Below are the code and all the weights of a small trained network. Each question names an input and a target symbol and asks about switching units off, where a switched-off unit gives its printed mean instead of its output.

import numpy as np


def w(rows, s, z=0):
    codes = np.array(rows[::2]) - 128.0
    scale = np.full(codes.shape[1], s)
    scale[-1] = z or s
    return codes * scale


def f(y):
    return np.maximum(y, 0)


def softmax(a):
    e = np.exp(a - a.max(-1, keepdims=True))
    return e / e.sum(-1, keepdims=True)


def log_softmax(a):
    a = a - a.max(-1, keepdims=True)
    return a - np.log(np.exp(a).sum(-1, keepdims=True))


def net(x, mask):
    ids = ['γδπστψω'.index(c) for c in x.split()]
    T = len(ids)
    res = E[ids] + P[:T]
    u = 0
    for l in range(2):
        r = res
        for j in range(2):
            rows = slice(2 * j, 2 * j + 2)
            q, k, v = (r @ M[l][rows].T for M in (Q, K, V))
            z = softmax(np.where(np.tri(T) > 0, q @ k.T / 2**0.5, -1e9)) @ v
            o = O[l][rows]
            res = res + np.where(mask[u + j], z, o[:, -1]) @ o[:, :-1]
        u += 2
        y = f(res @ A[l][:, :-1].T + A[l][:, -1])
        res = res + np.where(mask[u : u + 12], y, B[l][:, -1]) @ B[l][:, :-1]
        u += 12
    return log_softmax(res[-1] @ U[:, :-1].T + U[:, -1])


Q, K, V, O, A, B = {}, {}, {}, {}, {}, {}
E = w([
[104,148,35,123,188,185,127],'γ',
[70,106,174,240,137,41,248],'δ',
[73,85,83,41,66,18,139],'π',
[14,177,96,82,195,72,134],'σ',
[155,204,89,178,105,96,33],'τ',
[164,82,66,45,124,74,235],'ψ',
[108,117,201,97,148,164,37],'ω',
],0.012)
P = w([
[79,12,83,128,179,6,66],'0',
[121,3,85,163,203,50,64],'1',
[94,28,91,140,159,74,79],'2',
[95,61,93,142,132,77,92],'3',
[92,77,96,135,116,94,106],'4',
[87,97,106,130,109,111,111],'5',
[100,100,114,113,127,107,123],'6',
[105,127,122,117,105,113,120],'7',
[114,143,119,106,100,119,130],'8',
[121,157,127,95,96,127,134],'9',
[133,174,126,87,98,128,119],'10',
[144,191,123,81,81,138,124],'11',
[161,194,118,62,97,129,103],'12',
],0.0055)
Q[0] = w([
[22,206,139,237,255,189,64],'0.h0',
[83,87,61,11,79,57,91],'0.h0',
[195,22,111,207,116,168,76],'0.h1',
[154,93,227,92,148,124,95],'0.h1',
],0.0072)
K[0] = w([
[214,133,83,23,197,123,21],'0.h0',
[159,190,243,255,61,223,140],'0.h0',
[176,177,23,25,122,193,54],'0.h1',
[113,100,225,75,104,152,89],'0.h1',
],0.0085)
V[0] = w([
[144,159,105,42,86,233,56],'0.h0',
[158,152,96,167,62,217,91],'0.h0',
[71,90,130,254,131,48,183],'0.h1',
[151,151,92,3,152,101,47],'0.h1',
],0.0067)
O[0] = w([
[121,239,154,146,243,253,155,85],'0.h0',
[189,174,118,163,211,231,207,68],'0.h0',
[68,211,133,16,230,53,106,254],'0.h1',
[51,84,140,186,18,169,195,140],'0.h1',
],0.0052,0.0054)
A[0] = w([
[75,135,121,212,143,117,107,178],'0.n0',
[207,86,117,133,154,153,200,121],'0.n1',
[79,78,100,115,150,119,55,254],'0.n2',
[106,106,90,78,160,95,121,203],'0.n3',
[156,75,156,249,69,136,226,132],'0.n4',
[187,145,153,117,160,91,100,78],'0.n5',
[153,122,161,146,161,86,127,68],'0.n6',
[165,118,106,71,103,132,107,132],'0.n7',
[195,140,103,145,149,105,223,82],'0.n8',
[112,102,142,85,175,145,1,172],'0.n9',
[206,66,149,84,89,117,145,113],'0.n10',
[155,100,106,103,46,119,88,19],'0.n11',
],0.009,0.0062)
B[0] = w([
[133,84,110,115,108,47,183,172],'0.n0',
[55,211,144,62,147,126,143,131],'0.n1',
[110,170,133,129,87,114,210,255],'0.n2',
[97,123,109,93,123,160,174,233],'0.n3',
[59,162,234,200,67,2,73,134],'0.n4',
[108,116,208,206,143,96,88,143],'0.n5',
[111,77,184,117,174,140,146,137],'0.n6',
[133,66,103,180,162,168,123,150],'0.n7',
[45,138,107,126,104,105,159,133],'0.n8',
[81,208,153,138,65,144,193,215],'0.n9',
[151,64,122,122,110,122,127,147],'0.n10',
[187,88,127,72,85,126,65,142],'0.n11',
],0.0093,0.013)
Q[1] = w([
[194,96,202,137,99,132,36],'1.h0',
[164,99,119,136,191,176,65],'1.h0',
[198,60,177,157,149,206,60],'1.h1',
[247,61,60,222,189,207,33],'1.h1',
],0.012)
K[1] = w([
[86,73,167,152,56,36,219],'1.h0',
[63,76,103,114,167,72,163],'1.h0',
[48,68,159,139,71,56,233],'1.h1',
[69,56,109,94,107,2,201],'1.h1',
],0.0091)
V[1] = w([
[74,199,173,194,105,27,135],'1.h0',
[185,93,238,121,75,19,48],'1.h0',
[170,163,248,120,85,143,109],'1.h1',
[115,40,255,39,109,255,168],'1.h1',
],0.0056)
O[1] = w([
[189,192,204,121,216,156,122,247],'1.h0',
[219,174,190,50,113,3,229,40],'1.h0',
[207,100,213,155,113,146,242,125],'1.h1',
[35,73,185,224,26,140,226,121],'1.h1',
],0.0058,0.011)
A[1] = w([
[126,163,193,151,113,153,57,245],'1.n0',
[77,104,86,95,151,131,183,155],'1.n1',
[149,72,73,85,180,108,157,142],'1.n2',
[95,150,180,180,190,149,121,254],'1.n3',
[224,2,48,108,125,153,156,85],'1.n4',
[66,105,51,155,151,198,88,133],'1.n5',
[106,190,160,170,85,96,107,80],'1.n6',
[126,74,114,196,38,50,89,14],'1.n7',
[159,184,206,96,153,123,107,33],'1.n8',
[74,106,125,126,122,62,93,105],'1.n9',
[170,141,177,210,101,122,123,80],'1.n10',
[170,150,147,59,206,150,141,197],'1.n11',
],0.0078,0.0069)
B[1] = w([
[102,123,102,175,95,40,210,181],'1.n0',
[147,187,159,168,109,167,102,250],'1.n1',
[136,136,88,208,54,135,136,160],'1.n2',
[161,30,133,64,60,29,168,238],'1.n3',
[40,79,16,195,251,109,227,149],'1.n4',
[119,25,152,137,124,104,38,212],'1.n5',
[89,160,72,124,230,111,136,182],'1.n6',
[213,175,98,1,200,26,156,146],'1.n7',
[50,38,146,64,119,235,98,151],'1.n8',
[92,110,158,85,192,164,59,168],'1.n9',
[95,164,52,73,180,99,74,149],'1.n10',
[170,168,76,234,104,35,60,179],'1.n11',
],0.0067,0.012)
U = w([
[61,98,119,170,111,158,39,159],'γ',
[144,65,195,132,213,34,97,54],'δ',
[184,119,100,2,26,116,100,19],'π',
[59,227,79,86,213,186,159,4],'σ',
[246,239,52,188,99,77,75,254],'τ',
[145,105,14,118,166,126,187,12],'ψ',
[158,116,194,186,78,200,237,249],'ω',
],0.0048,0.0061)

Each question gives the input, a string of symbols that net reads in full, and the target symbol t.
The units are the heads (2 rows each of Q, K, V and O) and the neurons (one row each of A and B). Each row of codes is followed by its name. A weight is (code - 128) times the scale printed after its matrix; where a second scale follows, it is the last column's (O, A, B and U).
mask holds one flag per unit, layer by layer, with each layer's heads first. A switched-off unit (its flag False) gives its mean, the last column of its rows in O or B, instead of its output. The means were averaged over made-up inputs and are rounded, as every weight is.
A unit's drop is (log p(t) with every unit on - log p(t) with that unit switched off) / (log p(t) with every unit on - log p(t) with every unit switched off).
top k neurons: the k neurons with the biggest drops, biggest first
k most important neurons of layer l: the k neurons of layer l with the biggest drops, biggest first
heads that matter: for each layer, one digit per head in row order, 1 if its drop is at least 0.15 and else 0, layers parted by /
drop of u: that unit's drop, to one decimal
input ψ ψ π δ, target δ: top 2 neurons	0.n4, 1.n7
input τ π ω τ ω π, target ω: heads that matter	00 / 01
input σ ψ τ ω γ ω γ ω γ π ψ, target γ: 2 most important neurons of layer 0	0.n9, 0.n2
input ω σ σ τ ω ω γ π, target γ: top 3 neurons	0.n9, 0.n2, 1.n5
input ω ψ ω ψ σ ω σ π τ π σ ψ, target τ: top 3 neurons	1.n11, 0.n3, 0.n9
input δ γ ω τ σ ω γ δ, target γ: top neuron	0.n0
input ω γ σ, target γ: heads that matter	00 / 11
input τ τ γ σ γ ψ ψ, target γ: heads that matter	00 / 10
input ω ψ δ π ψ ψ ψ, target ψ: 2 most important neurons of layer 1	1.n4, 1.n7
input δ π γ γ π δ, target γ: heads that matter	01 / 11
input γ γ ω γ γ ω σ π, target ω: 2 most important neurons of layer 0	0.n3, 0.n0
input π ω σ δ σ, target σ: top 2 neurons	1.n6, 0.n9
input τ π τ γ π σ ψ σ σ, target γ: top 2 neurons	0.n0, 1.n5
input ψ σ γ π δ τ δ, target τ: top 2 neurons	1.n11, 1.n2
input τ δ γ ψ ψ γ σ, target σ: 2 most important neurons of layer 0	0.n9, 0.n2
input ψ ω ω τ τ τ π σ, target τ: heads that matter	00 / 01
input γ ψ τ γ τ π, target τ: top 2 neurons	0.n3, 1.n11
input τ ψ ω τ π ψ, target τ: most important neuron of layer 1	1.n11
input π ψ ω τ σ ψ τ ψ γ γ γ ω σ, target ω: top 2 neurons	0.n0, 0.n3
input ψ ω τ π, target τ: top neuron	1.n11
input ω π γ, target γ: drop of 0.n9	0.1
input ω γ σ δ σ ψ π ψ, target ψ: drop of 0.h0	1.8
input δ ω σ γ σ π τ ω γ π τ σ π, target π: drop of 0.h0	2.6
